Below are the code and all the weights of a small trained network. Each question names an input and a class and asks about switching units off, where a switched-off unit gives its printed mean instead of its output.

import numpy as np


def w(rows, s, z=0):
    codes = np.array(rows[::2]) - 128.0
    scale = np.full(codes.shape[1], s)
    scale[-1] = z or s
    return codes * scale


def f(y):
    return np.maximum(y, 0)


def log_softmax(a):
    a = a - a.max(-1, keepdims=True)
    return a - np.log(np.exp(a).sum(-1, keepdims=True))


def net(x, mask):
    res = np.array(x, float).reshape(1, 2) / 4 @ E
    y = f(res @ A[0][:, :-1].T + A[0][:, -1])
    res = res + np.where(mask, y, B[0][:, -1]) @ B[0][:, :-1]
    return log_softmax(res[-1] @ U[:, :-1].T + U[:, -1])


A, B = {}, {}
E = w([
[70,173,217,69,183,255,73,118],'x0',
[23,5,134,172,247,145,207,196],'x1',
],0.0095)
A[0] = w([
[104,186,211,59,208,197,103,126,47],'N1',
[70,153,120,152,148,121,182,144,249],'N2',
[138,178,125,124,53,141,131,96,70],'N3',
[144,124,149,120,104,124,76,117,96],'N4',
[145,122,70,179,100,51,195,106,57],'N5',
[155,162,116,72,79,110,46,74,150],'N6',
[116,186,140,124,103,120,111,86,76],'N7',
[93,94,163,133,120,109,170,133,102],'N8',
[143,142,69,170,128,28,160,154,158],'N9',
[138,148,89,157,76,103,172,118,184],'N10',
[184,199,123,85,97,83,92,54,122],'N11',
[175,102,51,118,121,9,168,171,50],'N12',
[70,82,127,147,186,125,161,224,68],'N13',
[153,150,117,105,97,91,97,81,63],'N14',
[72,74,121,162,197,137,172,181,77],'N15',
[68,181,166,77,149,203,111,140,169],'N16',
[187,207,108,99,104,93,119,98,132],'N17',
[83,157,166,51,180,194,73,92,81],'N18',
],0.012,0.016)
B[0] = w([
[119,183,73,181,107,180,56,233,209],'N1',
[109,69,201,141,177,59,145,11,250],'N2',
[79,133,74,79,158,171,173,141,163],'N3',
[119,148,89,99,128,111,157,140,148],'N4',
[127,151,95,142,98,146,68,241,181],'N5',
[90,100,126,95,138,137,170,75,224],'N6',
[106,127,64,105,135,142,153,145,155],'N7',
[100,123,117,118,169,154,123,116,156],'N8',
[128,140,166,145,111,130,60,142,219],'N9',
[119,119,175,146,126,150,80,112,200],'N10',
[95,98,119,103,171,143,158,110,218],'N11',
[143,157,95,162,116,174,64,230,192],'N12',
[81,126,38,54,177,197,190,133,204],'N13',
[77,128,57,106,163,168,167,161,155],'N14',
[97,122,53,80,143,190,189,109,211],'N15',
[168,118,164,153,133,130,55,120,241],'N16',
[117,80,104,121,132,154,142,78,204],'N17',
[121,143,108,180,118,135,85,162,210],'N18',
],0.013,0.017)
U = w([
[100,105,79,78,143,153,169,115,114],'0',
[123,127,119,176,117,148,52,178,99],'1',
[125,85,252,137,137,115,126,44,245],'2',
[134,161,132,141,100,112,137,173,113],'3',
[127,170,125,142,113,116,139,139,108],'4',
[120,141,120,118,119,93,135,133,103],'5',
[152,140,149,105,117,146,153,154,104],'6',
],0.018,0.011)

Each question gives the input, the list of numbers given to net, and the class t.
The units are the neurons (one row each of A and B). Each row of codes is followed by its name. A weight is (code - 128) times the scale printed after its matrix; where a second scale follows, it is the last column's (A, B and U).
mask holds one flag per neuron, in row order. A switched-off neuron (its flag False) gives its mean, the last column of its row in B, instead of its output. The means were averaged over made-up inputs and are rounded, as every weight is.
A unit's drop is (log p(t) with every unit on - log p(t) with that unit switched off) / (log p(t) with every unit on - log p(t) with every unit switched off).
unit that matters most: the unit with the biggest drop
k most important neurons: the k neurons with the biggest drops, biggest first
drop when u is switched off: that unit's drop, to one decimal
input [-4,0], class 1: unit that matters most -> N12
input [6,5], class 1: 2 most important neurons -> (N1; N16)
input [8,6], class 1: 2 most important neurons -> (N1; N16)
input [3,1], class 2: 2 most important neurons -> (N12; N5)
input [6,-6], class 0: 2 most important neurons -> (N6; N11)
input [5,4], class 1: 3 most important neurons -> (N1; N16; N6)
input [4,2], class 1: 2 most important neurons -> (N1; N6)
input [3,0], class 2: 2 most important neurons -> (N12; N5)
input [-3,2], class 2: drop when N1 is switched off -> 0.5
input [-2,3], class 2: drop when N1 is switched off -> 0.1
input [5,-7], class 0: drop when N8 is switched off -> 0.0
